Below is a small trained network, with its code and all its weights. Each question gives an input and a class and asks what happens when units are switched off, that is, made to give their printed mean instead of their output.

import numpy as np


def w(rows, s, z=0):
    codes = np.array(rows[::2]) - 128.0
    scale = np.full(codes.shape[1], s)
    scale[-1] = z or s
    return codes * scale


def norm(h):
    return h / np.sqrt((h * h).mean(-1, keepdims=True) + 1e-5)


def f(y):
    return y / 2 * (1 + np.tanh(0.7978845608 * (y + 0.044715 * y**3)))


def log_softmax(a):
    a = a - a.max(-1, keepdims=True)
    return a - np.log(np.exp(a).sum(-1, keepdims=True))


def net(x, mask):
    res = np.array(x, float).reshape(1, 4) / 4 @ E
    u = 0
    for l in range(2):
        y = f(norm(res) @ A[l][:, :-1].T + A[l][:, -1])
        res = res + np.where(mask[u : u + 14], y, B[l][:, -1]) @ B[l][:, :-1]
        u += 14
    return log_softmax(norm(res)[-1] @ U[:, :-1].T + U[:, -1])


A, B = {}, {}
E = w([
[170,141,110,131,218,166,54],'x0',
[88,142,36,115,137,170,130],'x1',
[128,128,128,128,128,130,130],'x2',
[158,153,136,3,97,153,161],'x3',
],0.0049)
A[0] = w([
[73,122,28,135,85,103,108,129],'0.n1',
[166,175,112,217,214,122,58,15],'0.n2',
[123,137,84,108,134,162,120,87],'0.n3',
[123,98,19,83,133,177,125,108],'0.n4',
[105,171,106,108,144,107,113,110],'0.n5',
[197,159,144,72,138,145,89,59],'0.n6',
[110,169,83,111,136,166,118,108],'0.n7',
[35,133,2,150,113,148,152,89],'0.n8',
[190,119,132,30,191,150,92,4],'0.n9',
[149,131,169,111,138,160,124,76],'0.n10',
[143,113,173,113,138,174,128,88],'0.n11',
[41,95,128,234,64,79,158,173],'0.n12',
[115,139,94,108,135,138,115,95],'0.n13',
[111,168,136,41,55,100,183,1],'0.n14',
],0.0064,0.0018)
B[0] = w([
[143,109,115,242,142,194,155,183],'0.n1',
[82,40,131,84,52,117,130,235],'0.n2',
[103,151,111,76,152,150,106,144],'0.n3',
[83,159,39,54,202,88,145,195],'0.n4',
[121,129,133,117,150,172,85,131],'0.n5',
[188,140,169,205,143,143,163,181],'0.n6',
[99,151,101,71,165,140,121,155],'0.n7',
[135,97,203,216,86,240,224,224],'0.n8',
[183,179,185,198,144,173,175,206],'0.n9',
[156,118,147,166,127,104,172,137],'0.n10',
[158,120,142,162,126,102,172,136],'0.n11',
[180,254,135,83,168,133,136,254],'0.n12',
[120,139,120,99,143,169,91,135],'0.n13',
[77,27,117,149,122,128,63,215],'0.n14',
],0.0095,0.0046)
A[1] = w([
[120,132,77,125,154,161,144,106],'1.n1',
[56,64,80,109,131,137,119,9],'1.n2',
[116,60,157,163,91,130,153,119],'1.n3',
[142,99,136,156,113,90,111,88],'1.n4',
[126,84,142,105,89,80,70,75],'1.n5',
[122,155,115,142,111,102,158,122],'1.n6',
[115,124,108,161,154,98,137,113],'1.n7',
[103,79,87,156,120,151,172,42],'1.n8',
[88,101,109,100,132,98,100,178],'1.n9',
[151,251,117,100,122,83,90,30],'1.n10',
[112,102,100,149,125,164,92,27],'1.n11',
[132,163,140,130,141,76,135,90],'1.n12',
[131,72,145,114,108,75,100,60],'1.n13',
[162,164,167,112,146,93,111,96],'1.n14',
],0.011,0.0014)
B[1] = w([
[146,123,125,104,166,48,84,188],'1.n1',
[110,100,152,166,4,120,104,250],'1.n2',
[81,133,60,79,173,127,118,255],'1.n3',
[139,180,110,59,137,138,104,166],'1.n4',
[180,200,112,110,225,131,141,227],'1.n5',
[193,20,166,135,167,154,83,133],'1.n6',
[157,129,174,50,108,168,136,118],'1.n7',
[187,126,190,115,78,53,62,209],'1.n8',
[101,98,139,171,163,202,180,180],'1.n9',
[83,49,109,80,78,78,95,204],'1.n10',
[107,99,146,91,85,101,192,166],'1.n11',
[129,64,139,116,101,165,107,149],'1.n12',
[181,168,120,119,219,103,121,218],'1.n13',
[52,120,108,167,53,129,133,183],'1.n14',
],0.013,0.0053)
U = w([
[84,37,132,101,4,80,74,255],'0',
[149,170,64,43,254,103,95,140],'1',
[184,154,191,235,129,200,185,22],'2',
],0.0093,0.00074)

Each question gives the input, the list of numbers given to net, and the class t.
The units are the neurons (one row each of A and B). Each row of codes is followed by its name. A weight is (code - 128) times the scale printed after its matrix; where a second scale follows, it is the last column's (A, B and U).
mask holds one flag per neuron, layer by layer. A switched-off neuron (its flag False) gives its mean, the last column of its row in B, instead of its output. The means were averaged over made-up inputs and are rounded, as every weight is.
A unit's drop is (log p(t) with every unit on - log p(t) with that unit switched off) / (log p(t) with every unit on - log p(t) with every unit switched off).
The circuit of an input: a set's keep is (log p(t) with only the set's units on - log p(t) with every unit switched off) / (log p(t) with every unit on - log p(t) with every unit switched off). Starting from the 12 units with the biggest drops (on a tie, the unit counted first), units are removed one at a time, each time the one whose removal leaves the highest keep (on an exact tie, the one counted first), for as long as the keep stays at least 0.8.
units of the circuit, in order: the units of the circuit, biggest drop first
top k neurons: the k neurons with the biggest drops, biggest first
top k neurons in layer l: the k neurons of layer l with the biggest drops, biggest first
drop of u: that unit's drop, to one decimal
input [0,8,-3,1], class 0: top 2 neurons in layer 0 -> 0.n12; 0.n9
input [-3,5,-2,-5], class 2: units of the circuit, in order -> 0.n8
input [-7,1,6,-2], class 2: top 3 neurons -> 0.n12; 0.n8; 0.n4
input [-1,0,4,2], class 1: top 2 neurons in layer 0 -> 0.n8; 0.n1
input [1,-1,-6,-8], class 1: top 3 neurons -> 0.n2; 0.n9; 0.n4
input [0,3,-7,7], class 0: top 4 neurons -> 0.n14; 0.n12; 1.n5; 1.n2
input [1,4,3,-3], class 0: top 2 neurons -> 0.n2; 0.n9
input [8,-2,-7,8], class 2: top 2 neurons -> 0.n9; 0.n6
input [1,3,3,-4], class 0: top 2 neurons in layer 0 -> 0.n2; 0.n9
input [-1,3,-1,-4], class 2: top 2 neurons -> 0.n8; 0.n12
input [1,0,-5,1], class 2: top 2 neurons -> 0.n9; 0.n6
input [0,2,0,1], class 0: top 2 neurons -> 0.n12; 1.n5
input [0,1,-3,4], class 0: top 2 neurons in layer 0 -> 0.n12; 0.n14
input [2,-6,-5,-7], class 1: top neuron -> 0.n2
input [7,1,3,-4], class 0: top 2 neurons -> 1.n2; 0.n12
input [-5,-6,5,1], class 1: top 2 neurons in layer 0 -> 0.n14; 0.n9
input [-1,7,3,-6], class 2: top 2 neurons in layer 0 -> 0.n8; 0.n12
input [-3,7,5,-1], class 2: top 2 neurons in layer 0 -> 0.n8; 0.n1
input [-4,2,-1,-2], class 2: drop of 0.n8 -> 0.8
input [-1,8,4,-8], class 2: drop of 0.n8 -> 2.0
